Below is a small trained network, with its code and all its weights. Each question gives an input and a target symbol and asks what happens when units are switched off, that is, made to give their printed mean instead of their output.

import numpy as np


def w(rows, s, z=0):
    codes = np.array(rows[::2]) - 128.0
    scale = np.full(codes.shape[1], s)
    scale[-1] = z or s
    return codes * scale


def f(y):
    return y / 2 * (1 + np.tanh(0.7978845608 * (y + 0.044715 * y**3)))


def softmax(a):
    e = np.exp(a - a.max(-1, keepdims=True))
    return e / e.sum(-1, keepdims=True)


def log_softmax(a):
    a = a - a.max(-1, keepdims=True)
    return a - np.log(np.exp(a).sum(-1, keepdims=True))


def net(x, mask):
    ids = ['ΓΛαεζμπτψω'.index(c) for c in x.split()]
    T = len(ids)
    res = E[ids] + P[:T]
    u = 0
    for l in range(2):
        r = res
        for j in range(3):
            rows = slice(3 * j, 3 * j + 3)
            q, k, v = (r @ M[l][rows].T for M in (Q, K, V))
            z = softmax(np.where(np.tri(T) > 0, q @ k.T / 3**0.5, -1e9)) @ v
            o = O[l][rows]
            res = res + np.where(mask[u + j], z, o[:, -1]) @ o[:, :-1]
        u += 3
        y = f(res @ A[l][:, :-1].T + A[l][:, -1])
        res = res + np.where(mask[u : u + 4], y, B[l][:, -1]) @ B[l][:, :-1]
        u += 4
    return log_softmax(res[-1] @ U[:, :-1].T + U[:, -1])


Q, K, V, O, A, B = {}, {}, {}, {}, {}, {}
E = w([
[107,64,118,208,228,156,106],'Γ',
[205,101,164,98,84,78,176],'Λ',
[61,85,71,2,86,113,53],'α',
[100,81,197,142,88,169,61],'ε',
[129,214,101,104,66,246,146],'ζ',
[45,152,151,128,177,77,190],'μ',
[145,212,23,160,137,114,161],'π',
[143,62,62,209,53,176,116],'τ',
[85,176,125,207,45,74,92],'ψ',
[180,196,136,147,164,141,25],'ω',
],0.0091)
P = w([
[187,133,187,205,104,97,79],'0',
[151,137,49,135,1,104,171],'1',
[175,136,74,145,10,113,113],'2',
[136,112,89,161,34,133,97],'3',
[112,133,104,170,66,126,53],'4',
[150,151,119,177,50,128,57],'5',
],0.003)
Q[0] = w([
[115,126,110,141,107,123,115],'L0H0',
[153,119,154,83,139,121,155],'L0H0',
[110,130,113,148,131,138,126],'L0H0',
[137,115,109,193,59,172,60],'L0H1',
[33,150,104,159,174,174,80],'L0H1',
[154,112,126,166,65,145,76],'L0H1',
[47,163,90,135,92,171,88],'L0H2',
[107,122,102,71,254,155,177],'L0H2',
[45,153,133,204,150,182,87],'L0H2',
],0.0087)
K[0] = w([
[134,129,134,120,146,126,139],'L0H0',
[109,124,117,162,120,134,100],'L0H0',
[143,132,147,104,121,120,143],'L0H0',
[107,167,139,79,177,121,173],'L0H1',
[208,105,162,104,129,105,173],'L0H1',
[83,171,122,90,189,128,173],'L0H1',
[201,83,165,120,145,102,178],'L0H2',
[131,160,145,123,2,109,104],'L0H2',
[199,123,122,63,116,115,174],'L0H2',
],0.0098)
V[0] = w([
[163,58,69,124,117,197,71],'L0H0',
[47,103,167,72,159,124,106],'L0H0',
[75,122,151,141,169,119,111],'L0H0',
[146,146,166,100,84,118,178],'L0H1',
[128,56,89,192,60,181,25],'L0H1',
[190,185,135,253,54,95,116],'L0H1',
[36,158,39,178,198,123,122],'L0H2',
[71,182,28,158,32,131,114],'L0H2',
[124,106,243,250,114,96,65],'L0H2',
],0.0059)
O[0] = w([
[157,72,81,154,120,183,98,134],'L0H0',
[59,76,130,48,162,113,92,63],'L0H0',
[96,106,132,121,170,96,88,90],'L0H0',
[130,165,160,92,89,134,177,151],'L0H1',
[135,73,93,215,62,176,39,194],'L0H1',
[153,209,162,234,67,109,105,252],'L0H1',
[73,113,53,175,206,48,102,82],'L0H2',
[94,166,20,169,41,84,108,197],'L0H2',
[96,148,254,198,101,122,17,192],'L0H2',
],0.0062,0.0041)
A[0] = w([
[73,129,221,206,123,147,2,206],'L0N0',
[180,143,235,76,103,167,151,210],'L0N1',
[128,16,144,239,161,231,122,244],'L0N2',
[184,111,240,63,66,136,155,254],'L0N3',
],0.0035,0.0012)
B[0] = w([
[105,137,186,203,112,126,3,255],'L0N0',
[201,122,241,59,115,154,155,161],'L0N1',
[172,16,78,240,176,178,73,183],'L0N2',
[206,119,215,65,77,132,157,190],'L0N3',
],0.0042,0.0033)
Q[1] = w([
[104,143,102,105,174,154,117],'L1H0',
[104,140,96,98,182,160,109],'L1H0',
[102,128,112,169,150,154,105],'L1H0',
[117,106,102,213,53,113,61],'L1H1',
[136,87,98,98,190,168,179],'L1H1',
[160,156,158,136,58,114,115],'L1H1',
[139,137,156,102,107,130,114],'L1H2',
[90,110,103,124,197,137,149],'L1H2',
[86,105,112,128,254,140,144],'L1H2',
],0.0077)
K[1] = w([
[129,142,52,149,109,125,167],'L1H0',
[116,161,28,152,88,127,170],'L1H0',
[176,145,128,130,68,117,162],'L1H0',
[218,152,232,210,145,86,63],'L1H1',
[91,137,104,19,92,108,234],'L1H1',
[89,141,130,203,169,116,62],'L1H1',
[150,192,129,113,148,114,168],'L1H2',
[94,6,46,139,65,139,117],'L1H2',
[78,1,16,115,57,153,104],'L1H2',
],0.0057)
V[1] = w([
[65,41,134,158,151,83,72],'L1H0',
[80,55,165,26,169,92,132],'L1H0',
[159,160,151,192,78,193,72],'L1H0',
[171,229,176,59,83,174,145],'L1H1',
[138,222,33,184,113,63,175],'L1H1',
[56,221,215,125,153,14,65],'L1H1',
[93,84,15,116,148,2,133],'L1H2',
[118,99,64,128,60,225,43],'L1H2',
[159,116,164,67,185,114,191],'L1H2',
],0.0047)
O[1] = w([
[88,90,137,84,51,136,150,121],'L1H0',
[115,94,76,197,57,111,57,15],'L1H0',
[113,131,115,12,198,127,173,254],'L1H0',
[198,136,48,154,166,37,106,110],'L1H1',
[146,188,191,201,197,168,221,146],'L1H1',
[65,35,139,145,146,3,187,146],'L1H1',
[164,114,157,176,19,149,223,38],'L1H2',
[144,88,8,85,137,151,215,154],'L1H2',
[150,143,146,184,114,127,50,61],'L1H2',
],0.0046,0.0081)
A[1] = w([
[87,95,161,127,85,168,210,205],'L1N0',
[153,126,146,217,171,157,127,81],'L1N1',
[98,129,103,197,224,158,98,92],'L1N2',
[166,181,163,254,133,150,189,6],'L1N3',
],0.0064,0.002)
B[1] = w([
[139,62,210,146,135,208,181,253],'L1N0',
[180,77,123,113,115,69,111,158],'L1N1',
[211,99,97,62,151,40,102,149],'L1N2',
[179,117,126,3,38,49,153,225],'L1N3',
],0.0055,0.0024)
U = w([
[138,60,100,121,228,106,127,99],'Γ',
[213,104,190,73,68,100,180,109],'Λ',
[79,98,76,3,88,95,95,4],'α',
[75,84,212,143,121,192,79,35],'ε',
[123,191,136,106,158,241,152,118],'ζ',
[42,122,171,135,224,93,206,248],'μ',
[144,194,44,123,143,108,171,40],'π',
[166,82,61,221,51,153,124,164],'τ',
[58,175,154,228,20,87,104,138],'ψ',
[161,188,120,136,208,100,45,254],'ω',
],0.0054,0.0017)

Each question gives the input, a string of symbols that net reads in full, and the target symbol t.
The units are the heads (3 rows each of Q, K, V and O) and the neurons (one row each of A and B). Each row of codes is followed by its name. A weight is (code - 128) times the scale printed after its matrix; where a second scale follows, it is the last column's (O, A, B and U).
mask holds one flag per unit, layer by layer, with each layer's heads first. A switched-off unit (its flag False) gives its mean, the last column of its rows in O or B, instead of its output. The means were averaged over made-up inputs and are rounded, as every weight is.
A unit's drop is (log p(t) with every unit on - log p(t) with that unit switched off) / (log p(t) with every unit on - log p(t) with every unit switched off).
unit that matters most: the unit with the biggest drop
k most important neurons: the k neurons with the biggest drops, biggest first
k most important neurons of layer l: the k neurons of layer l with the biggest drops, biggest first
heads that matter: for each layer, one digit per head in row order, 1 if its drop is at least 0.15 and else 0, layers parted by /
drop of u: that unit's drop, to one decimal
input Λ Λ π, target ω: unit that matters most	L1H2
input Λ ζ Γ π Λ ψ, target ω: 3 most important neurons	[L0N1 L0N3 L1N2]
input τ π τ, target ζ: heads that matter	110 / 110
input ψ Λ μ, target μ: heads that matter	011 / 010
input ψ ε ε ε π, target μ: heads that matter	011 / 111
input ψ ε μ ε, target μ: heads that matter	011 / 010
input Λ ε Λ ψ, target ω: 3 most important neurons	[L0N1 L0N3 L1N0]
input Λ τ Λ, target ω: 3 most important neurons	[L0N1 L0N3 L1N0]
input Λ μ ε, target ω: 2 most important neurons of layer 1	[L1N0 L1N3]
input μ Λ ψ ψ μ Λ, target ψ: heads that matter	111 / 101
input ε τ Λ, target α: heads that matter	001 / 111
input Λ Λ Λ ε Λ, target ω: 2 most important neurons of layer 0	[L0N1 L0N3]
input Λ Λ Λ Γ Γ, target ω: 2 most important neurons of layer 1	[L1N2 L1N0]
input τ π Λ ω, target ζ: unit that matters most	L1H1
input Λ τ τ Γ ζ τ, target ω: 2 most important neurons of layer 1	[L1N2 L1N0]
input Λ Λ Λ Λ ε, target ω: 2 most important neurons of layer 0	[L0N1 L0N3]
input ω τ Γ, target Γ: drop of L0N2	0.2
input ψ Λ Γ Λ, target μ: drop of L1H1	0.6
input ψ ψ Λ π, target μ: drop of L0H2	0.4
input τ τ Λ Λ ψ, target ζ: most important neuron	[L0N2]
input ψ τ α ε Λ, target μ: drop of L1H2	0.2
